Here is a tiny trained network, its code and every weight. The questions are about switching its units off for an input and a target symbol, where a switched-off unit gives its printed mean instead of its output.

import numpy as np


def w(rows, s, z=0):
    codes = np.array(rows[::2]) - 128.0
    scale = np.full(codes.shape[1], s)
    scale[-1] = z or s
    return codes * scale


def f(y):
    return y / 2 * (1 + np.tanh(0.7978845608 * (y + 0.044715 * y**3)))


def softmax(a):
    e = np.exp(a - a.max(-1, keepdims=True))
    return e / e.sum(-1, keepdims=True)


def log_softmax(a):
    a = a - a.max(-1, keepdims=True)
    return a - np.log(np.exp(a).sum(-1, keepdims=True))


def net(x, mask):
    ids = ['ΘΛηξστφω'.index(c) for c in x.split()]
    T = len(ids)
    res = E[ids] + P[:T]
    u = 0
    for l in range(2):
        q, k, v = (res @ M[l].T for M in (Q, K, V))
        z = softmax(np.where(np.tri(T) > 0, q @ k.T / 3**0.5, -1e9)) @ v
        res = res + np.where(mask[u], z, O[l][:, -1]) @ O[l][:, :-1]
        u += 1
        y = f(res @ A[l][:, :-1].T + A[l][:, -1])
        res = res + np.where(mask[u : u + 4], y, B[l][:, -1]) @ B[l][:, :-1]
        u += 4
    return log_softmax(res[-1] @ U[:, :-1].T + U[:, -1])


Q, K, V, O, A, B = {}, {}, {}, {}, {}, {}
E = w([
[39,135,204,69,208],'Θ',
[95,146,164,115,49],'Λ',
[144,158,63,123,111],'η',
[137,203,183,25,194],'ξ',
[144,8,161,130,160],'σ',
[132,134,41,99,158],'τ',
[143,117,190,176,106],'φ',
[213,123,155,155,197],'ω',
],0.013)
P = w([
[249,75,158,83,4],'0',
[225,88,165,88,34],'1',
[195,104,168,110,19],'2',
[167,137,167,98,37],'3',
[141,152,148,44,82],'4',
[119,157,134,51,108],'5',
[102,168,108,77,123],'6',
[81,170,82,100,136],'7',
[55,198,66,141,149],'8',
[85,157,39,121,126],'9',
],0.0037)
Q[0] = w([
[7,191,100,9,222],'L0H0',
[226,35,190,197,239],'L0H0',
[250,217,92,111,237],'L0H0',
],0.011)
K[0] = w([
[42,251,113,140,184],'L0H0',
[162,72,227,69,155],'L0H0',
[181,177,223,193,190],'L0H0',
],0.016)
V[0] = w([
[124,147,117,165,161],'L0H0',
[168,180,151,177,105],'L0H0',
[195,115,4,96,176],'L0H0',
],0.013)
O[0] = w([
[144,122,94,162,152,2],'L0H0',
[111,77,61,117,123,4],'L0H0',
[141,129,153,254,36,105],'L0H0',
],0.009,0.0029)
A[0] = w([
[96,91,148,132,96,35],'L0N0',
[140,72,8,110,130,4],'L0N1',
[148,82,117,195,45,113],'L0N2',
[91,109,109,116,157,64],'L0N3',
],0.015,0.0015)
B[0] = w([
[117,141,2,85,246,166],'L0N0',
[202,105,190,50,190,121],'L0N1',
[86,157,250,88,91,252],'L0N2',
[76,103,163,207,55,133],'L0N3',
],0.0073,0.0035)
Q[1] = w([
[199,120,247,121,160],'L1H0',
[109,224,95,91,165],'L1H0',
[34,134,252,11,213],'L1H0',
],0.015)
K[1] = w([
[102,105,49,191,174],'L1H0',
[156,168,142,82,163],'L1H0',
[57,251,103,160,165],'L1H0',
],0.02)
V[1] = w([
[72,2,81,98,45],'L1H0',
[32,174,122,101,109],'L1H0',
[86,47,185,175,208],'L1H0',
],0.014)
O[1] = w([
[126,49,245,130,146,69],'L1H0',
[52,116,124,144,85,102],'L1H0',
[107,122,142,113,248,254],'L1H0',
],0.015,0.006)
A[1] = w([
[123,182,245,125,115,254],'L1N0',
[137,31,148,232,164,192],'L1N1',
[129,72,59,83,135,99],'L1N2',
[97,221,173,174,101,103],'L1N3',
],0.011,0.0034)
B[1] = w([
[136,163,11,157,206,255],'L1N0',
[112,138,174,69,5,237],'L1N1',
[164,136,245,196,112,148],'L1N2',
[153,31,242,153,66,183],'L1N3',
],0.011,0.0093)
U = w([
[78,201,142,130,145,1],'Θ',
[134,56,2,91,112,228],'Λ',
[147,99,91,140,113,146],'η',
[130,219,120,69,67,75],'ξ',
[177,157,89,182,180,243],'σ',
[147,149,167,163,136,104],'τ',
[163,117,171,53,134,166],'φ',
[148,170,95,111,120,117],'ω',
],0.007,0.0024)

Each question gives the input, a string of symbols that net reads in full, and the target symbol t.
The units are the heads (3 rows each of Q, K, V and O) and the neurons (one row each of A and B). Each row of codes is followed by its name. A weight is (code - 128) times the scale printed after its matrix; where a second scale follows, it is the last column's (O, A, B and U).
mask holds one flag per unit, layer by layer, with each layer's heads first. A switched-off unit (its flag False) gives its mean, the last column of its rows in O or B, instead of its output. The means were averaged over made-up inputs and are rounded, as every weight is.
A unit's drop is (log p(t) with every unit on - log p(t) with that unit switched off) / (log p(t) with every unit on - log p(t) with every unit switched off).
The circuit of an input: a set's keep is (log p(t) with only the set's units on - log p(t) with every unit switched off) / (log p(t) with every unit on - log p(t) with every unit switched off). Starting from all 10 units, units are removed one at a time, each time the one whose removal leaves the highest keep (on an exact tie, the one counted first), for as long as the keep stays at least 0.8.
units of the circuit, in order: the units of the circuit, biggest drop first
unit that matters most: the unit with the biggest drop
k most important neurons: the k neurons with the biggest drops, biggest first
top k neurons in layer l: the k neurons of layer l with the biggest drops, biggest first
drop of u: that unit's drop, to one decimal
input σ φ φ σ σ σ τ, target σ: units of the circuit, in order	(L1N0, L0N2, L0H0, L1N1)
input Λ Λ φ, target Λ: units of the circuit, in order	(L1H0, L1N0, L0H0)
input φ σ σ σ σ σ σ, target φ: 2 most important neurons	(L1N1, L0N2)
input σ σ ω Θ σ ω σ, target σ: 4 most important neurons	(L1N1, L0N2, L1N3, L1N2)
input ω Λ Θ ω ω ω Θ ω σ ω, target φ: units of the circuit, in order	(L1N1, L0H0, L1H0, L0N2)
input σ Λ σ φ σ σ σ φ, target σ: units of the circuit, in order	(L1N1, L1N0)
input σ σ ω Λ τ σ Λ, target τ: units of the circuit, in order	(L1N3, L0H0)
input σ τ σ Λ ξ φ Λ σ η Λ, target τ: units of the circuit, in order	(L1N3, L0H0, L0N2)
input φ σ Θ σ σ σ η, target σ: 2 most important neurons	(L1N0, L0N2)
input Λ σ Θ φ ω Λ, target Θ: units of the circuit, in order	(L0H0, L1H0, L0N3)
input σ ω σ, target σ: unit that matters most	L1H0
input ξ σ ω ω σ σ Λ φ ω, target φ: units of the circuit, in order	(L0H0, L1H0, L1N1, L0N2)
input σ σ σ σ ω σ ω σ τ, target σ: 4 most important neurons	(L0N2, L1N0, L0N0, L1N1)
input φ φ φ, target φ: unit that matters most	L0H0
input φ Θ τ σ ξ Λ σ η σ ξ, target ξ: 2 most important neurons	(L1N0, L0N3)
input ω η σ σ σ σ σ φ, target σ: 4 most important neurons	(L0N2, L1N1, L0N0, L1N0)
input σ ω ω φ σ η ω φ Λ, target η: 2 most important neurons	(L0N2, L1N3)
input τ φ σ η, target σ: top 3 neurons in layer 0	(L0N2, L0N0, L0N1)
input τ τ σ σ σ σ σ σ, target φ: 2 most important neurons	(L0N2, L1N1)
input η σ ω σ ω Λ, target η: unit that matters most	L0N2
input ξ σ φ σ σ Θ σ, target Θ: 2 most important neurons	(L0N3, L1N3)
input ξ ω ξ σ σ Θ, target Θ: drop of L0N3	0.1
